Here is a tiny trained network, its code and every weight. The questions are about switching its units off for an input and a class, where a switched-off unit gives its printed mean instead of its output.

import numpy as np


def w(rows, s, z=0):
    codes = np.array(rows[::2]) - 128.0
    scale = np.full(codes.shape[1], s)
    scale[-1] = z or s
    return codes * scale


def f(y):
    return y / 2 * (1 + np.tanh(0.7978845608 * (y + 0.044715 * y**3)))


def log_softmax(a):
    a = a - a.max(-1, keepdims=True)
    return a - np.log(np.exp(a).sum(-1, keepdims=True))


def net(x, mask):
    res = np.array(x, float).reshape(1, 4) / 4 @ E
    y = f(res @ A[0][:, :-1].T + A[0][:, -1])
    res = res + np.where(mask, y, B[0][:, -1]) @ B[0][:, :-1]
    return log_softmax(res[-1] @ U[:, :-1].T + U[:, -1])


A, B = {}, {}
E = w([
[217,247,181,159],'x0',
[70,157,208,134],'x1',
[141,187,154,133],'x2',
[153,171,11,91],'x3',
],0.011)
A[0] = w([
[125,220,184,209,199],'neuron 1',
[103,146,101,103,184],'neuron 2',
[196,196,53,54,191],'neuron 3',
[106,111,245,242,252],'neuron 4',
[120,97,210,126,224],'neuron 5',
[98,144,160,159,146],'neuron 6',
[53,57,222,181,107],'neuron 7',
[143,184,202,109,135],'neuron 8',
[169,155,42,88,154],'neuron 9',
[97,178,118,204,169],'neuron 10',
[118,54,39,65,192],'neuron 11',
[166,160,161,112,158],'neuron 12',
[144,201,168,125,175],'neuron 13',
[80,227,157,190,168],'neuron 14',
[57,23,71,113,175],'neuron 15',
],0.012,0.0044)
B[0] = w([
[98,211,222,166,204],'neuron 1',
[167,143,101,111,152],'neuron 2',
[171,168,124,212,228],'neuron 3',
[101,88,140,195,219],'neuron 4',
[64,68,109,187,181],'neuron 5',
[114,112,158,164,148],'neuron 6',
[113,74,103,162,205],'neuron 7',
[129,100,198,116,176],'neuron 8',
[254,213,64,202,210],'neuron 9',
[175,176,181,132,148],'neuron 10',
[192,126,138,50,252],'neuron 11',
[46,140,199,165,160],'neuron 12',
[119,195,219,150,180],'neuron 13',
[138,143,159,148,180],'neuron 14',
[137,91,135,65,253],'neuron 15',
],0.0087,0.016)
U = w([
[111,180,254,160,154],'0',
[62,83,76,200,45],'1',
[175,187,25,176,247],'2',
[135,130,171,18,118],'3',
],0.013,0.0013)

Each question gives the input, the list of numbers given to net, and the class t.
The units are the neurons (one row each of A and B). Each row of codes is followed by its name. A weight is (code - 128) times the scale printed after its matrix; where a second scale follows, it is the last column's (A, B and U).
mask holds one flag per neuron, in row order. A switched-off neuron (its flag False) gives its mean, the last column of its row in B, instead of its output. The means were averaged over made-up inputs and are rounded, as every weight is.
A unit's drop is (log p(t) with every unit on - log p(t) with that unit switched off) / (log p(t) with every unit on - log p(t) with every unit switched off).
The circuit of an input: a set's keep is (log p(t) with only the set's units on - log p(t) with every unit switched off) / (log p(t) with every unit on - log p(t) with every unit switched off). Starting from the 12 units with the biggest drops (on a tie, the unit counted first), units are removed one at a time, each time the one whose removal leaves the highest keep (on an exact tie, the one counted first), for as long as the keep stays at least 0.8.
circuit, biggest first: the units of the circuit, biggest drop first
k most important neurons: the k neurons with the biggest drops, biggest first
drop when u is switched off: that unit's drop, to one decimal
input [-1,6,-1,-3], class 1: circuit, biggest first	(neuron 7; neuron 5; neuron 4)
input [-3,5,4,-6], class 1: circuit, biggest first	(neuron 7; neuron 5)
input [-6,5,-3,0], class 3: 2 most important neurons	(neuron 15; neuron 3)
input [0,-4,-3,-2], class 3: most important neuron	(neuron 9)
input [-8,6,-2,0], class 3: 2 most important neurons	(neuron 15; neuron 11)
input [-5,-2,-8,-6], class 1: 2 most important neurons	(neuron 7; neuron 5)
input [4,-7,-4,-7], class 1: 2 most important neurons	(neuron 11; neuron 13)
input [-8,-5,-5,4], class 3: 2 most important neurons	(neuron 15; neuron 11)
input [-2,-5,-6,-6], class 1: drop when neuron 7 is switched off	0.2
input [-4,-8,-4,-7], class 3: drop when neuron 11 is switched off	0.2
input [-5,0,1,4], class 3: drop when neuron 3 is switched off	0.1
input [-5,3,6,5], class 2: drop when neuron 8 is switched off	0.2
